Below is a small trained network, with its code and all its weights. Each question gives an input and a class and asks what happens when units are switched off, that is, made to give their printed mean instead of their output.

import numpy as np


def w(rows, s, z=0):
    codes = np.array(rows[::2]) - 128.0
    scale = np.full(codes.shape[1], s)
    scale[-1] = z or s
    return codes * scale


def f(y):
    return np.maximum(y, 0)


def log_softmax(a):
    a = a - a.max(-1, keepdims=True)
    return a - np.log(np.exp(a).sum(-1, keepdims=True))


def net(x, mask):
    res = np.array(x, float).reshape(1, 4) / 4 @ E
    y = f(res @ A[0][:, :-1].T + A[0][:, -1])
    res = res + np.where(mask, y, B[0][:, -1]) @ B[0][:, :-1]
    return log_softmax(res[-1] @ U[:, :-1].T + U[:, -1])


A, B = {}, {}
E = w([
[72,107,129,204,116,124,160,237,61],'x0',
[31,188,76,130,183,1,141,84,120],'x1',
[54,222,213,37,136,93,96,176,132],'x2',
[198,177,181,144,178,93,190,92,77],'x3',
],0.0097)
A[0] = w([
[129,141,152,154,125,121,162,187,85,201],'N0',
[140,161,178,75,147,94,136,84,138,212],'N1',
[132,96,112,178,134,107,146,189,85,254],'N2',
[130,153,154,119,133,76,152,145,105,112],'N3',
[128,114,154,101,95,178,90,249,151,188],'N4',
[135,124,126,207,139,121,191,135,95,210],'N5',
[117,127,75,133,130,95,111,96,158,196],'N6',
],0.017,0.0016)
B[0] = w([
[113,68,190,160,206,133,120,196,85,200],'N0',
[108,186,170,89,140,168,106,22,144,221],'N1',
[138,184,78,140,92,127,133,204,79,218],'N2',
[114,171,154,119,208,75,111,150,120,182],'N3',
[90,136,180,106,76,246,193,227,233,248],'N4',
[167,122,86,163,91,155,92,131,10,211],'N5',
[132,60,87,130,117,39,152,111,190,194],'N6',
],0.014,0.016)
U = w([
[141,148,59,187,123,112,108,187,29,141],'0',
[254,70,117,146,134,157,143,40,136,104],'1',
[101,147,173,138,219,100,99,156,95,6],'2',
[69,205,118,81,145,100,93,62,170,148],'3',
[69,81,39,151,132,31,122,163,178,67],'4',
[87,118,153,132,106,194,152,233,176,223],'5',
],0.0081,0.0026)

Each question gives the input, the list of numbers given to net, and the class t.
The units are the neurons (one row each of A and B). Each row of codes is followed by its name. A weight is (code - 128) times the scale printed after its matrix; where a second scale follows, it is the last column's (A, B and U).
mask holds one flag per neuron, in row order. A switched-off neuron (its flag False) gives its mean, the last column of its row in B, instead of its output. The means were averaged over made-up inputs and are rounded, as every weight is.
A unit's drop is (log p(t) with every unit on - log p(t) with that unit switched off) / (log p(t) with every unit on - log p(t) with every unit switched off).
The circuit of an input: a set's keep is (log p(t) with only the set's units on - log p(t) with every unit switched off) / (log p(t) with every unit on - log p(t) with every unit switched off). Starting from all 7 units, units are removed one at a time, each time the one whose removal leaves the highest keep (on an exact tie, the one counted first), for as long as the keep stays at least 0.8.
units of the circuit, in order: the units of the circuit, biggest drop first
unit that matters most: the unit with the biggest drop
top k neurons: the k neurons with the biggest drops, biggest first
drop when u is switched off: that unit's drop, to one decimal
input [6,5,4,7], class 2: units of the circuit, in order	[N3]
input [6,7,5,-3], class 2: top 2 neurons	[N3, N4]
input [0,0,-2,7], class 0: top 2 neurons	[N5, N4]
input [-2,0,3,-1], class 3: top 2 neurons	[N4, N0]
input [2,6,8,-2], class 3: top 2 neurons	[N1, N5]
input [-1,4,-1,1], class 3: units of the circuit, in order	[N0, N2]
input [-5,1,-1,-2], class 3: units of the circuit, in order	[N5, N4]
input [-6,-1,-2,0], class 1: top 2 neurons	[N4, N3]
input [-8,-2,-2,2], class 1: top 2 neurons	[N3, N4]
input [7,1,4,5], class 0: top 2 neurons	[N5, N2]
input [8,4,4,1], class 0: top 3 neurons	[N2, N5, N1]
input [0,0,3,7], class 2: top 2 neurons	[N0, N3]
input [-6,-7,1,4], class 1: drop when N2 is switched off	0.2
input [0,8,-6,-4], class 4: unit that matters most	N6
input [1,1,-3,6], class 0: drop when N4 is switched off	0.0
input [1,0,-8,-5], class 0: drop when N4 is switched off	0.1
